Each row is followed by roughly how far along a hidden order it lies, from 0 to 20. A new part has a new order.
[-0.54 -0.35  0.62 -0.46 -1.01  1.40  2.33  4.82 -0.41  0.10 -2.21  1.04
 -0.44  1.09  1.62  0.13 -0.23 -1.53  0.64 -2.35  2.21 -0.42 -0.41 -0.38
  0.71]	0
[ 0.35 -0.51  0.71  0.58 -0.18  0.82  0.84  0.94 -0.06 -1.07 -1.63  1.13
 -0.21  0.30  1.10  0.13 -0.61 -0.34 -0.40 -2.12  2.92 -0.93 -0.29  0.37
  1.34]	10
[ 0.35 -0.27 -0.35  2.75  1.31 -2.63 -2.33 -5.12  0.73  0.39 -0.59  0.76
 -0.94 -1.04  1.66  0.12  1.47  1.09 -0.27 -1.55  0.45  0.99  0.06 -0.27
 -3.30]	18
[ 0.42  0.25 -0.13  1.48  1.16 -1.65 -2.07 -4.34  0.52  0.14  1.26 -0.08
 -0.07 -1.20 -0.57  0.09  0.46  1.16 -0.66  0.11 -1.15  0.41  0.21  0.32
 -2.42]	20
[ 0.28 -0.42  0.16  1.23  0.24 -0.05 -0.88  0.63  0.45 -0.29 -2.06  1.19
 -0.44 -0.27  1.67  0.15  0.43 -0.10 -0.08 -2.15  1.76 -0.52 -0.25 -0.36
 -0.31]	10
[ 0.33 -0.49  0.44  1.13 -0.15  0.30  0.26  1.08  0.28 -0.58 -1.74  0.93
 -0.26 -0.05  0.94  0.14  0.35 -0.44 -0.41 -2.15  1.56 -0.77 -0.24  0.07
  0.54]	10
[ 0.54 -0.02 -0.02  1.90  0.84 -1.29 -1.46 -3.22 -0.02 -0.14  0.53  0.19
  0.04 -0.33 -0.34  0.06  0.45  0.71 -0.76 -0.51 -0.60  0.65  0.14  0.70
 -1.79]	20
[ 0.42 -0.25 -0.25  2.47  1.22 -1.83 -1.31 -6.09  0.30  0.24 -0.55  0.66
 -0.69 -0.36  1.14  0.11  1.52  0.82 -0.30 -1.38  0.05  1.28  0.12  0.22
 -2.76]	20

[ 3.20 -0.09  0.46  0.04  0.56  2.66  0.07  0.64  1.45  0.44  0.13  1.16
  1.27  0.31 -0.29  1.54 -0.02  1.43  0.38]	20
[ 8.92  0.01  1.26  0.38  0.25  4.18 -0.36  0.17  4.96  0.93 -0.17  0.89
  0.90  1.34  0.37  4.09 -0.18  2.61  0.34]	19
[2.36 0.12 0.40 0.33 0.47 3.01 0.07 0.31 1.45 0.13 0.01 1.13 0.98 0.55
 0.96 0.93 0.02 1.02 0.24]	10
[ 6.63 -1.07  0.51  1.38 -0.40  4.54 -1.44  0.07  5.01  1.06 -0.59  2.65
 -0.17  0.82  0.03  3.45 -0.89  4.56 -0.08]	16
[ 3.23  0.65  0.39  0.05  0.39  1.43  0.27  0.24  1.92  0.18 -0.02 -0.64
  1.36  1.11  1.47  1.59  0.23 -1.01  0.07]	17
[ 5.93 -1.17  1.16  0.81  0.52  6.62 -0.66  0.68  2.80  0.98 -0.01  4.05
  0.92 -0.15 -0.91  2.09 -0.63  5.62  0.56]	20
[1.71 0.18 0.38 0.15 0.74 2.08 0.21 0.78 1.05 0.29 0.08 0.76 1.27 0.44
 0.44 0.37 0.08 0.74 0.31]	19
[ 0.59  0.48  0.23  0.19  0.50  3.96 -0.01  0.63  0.62  0.08 -0.17 -0.60
  1.46  1.17  1.20  0.42  0.07  0.12  0.05]	8
[ 3.05  0.48  1.30 -0.28  0.55  6.41  0.44  0.44  0.97  0.06  0.12 -0.05
  1.50  0.71  0.48  0.95  0.24  1.82  0.48]	3
[ 5.21  0.33  0.56  0.50  0.53  1.43 -0.03  0.49  2.96  0.29 -0.10  0.32
  1.04  0.99  1.76  2.57  0.02  0.07  0.09]	16
[ 5.54  0.42  1.26  0.32  0.70  4.78 -0.08  0.17  1.91  0.28 -0.19  0.27
  1.80  1.52  1.07  1.44  0.01  0.12 -0.03]	8
[ 1.95  1.10  0.90 -1.02  1.41  1.04  1.58  0.89 -0.72 -0.22  0.65 -1.05
  2.32  0.33  0.73  0.28  0.87 -1.95  0.55]	0
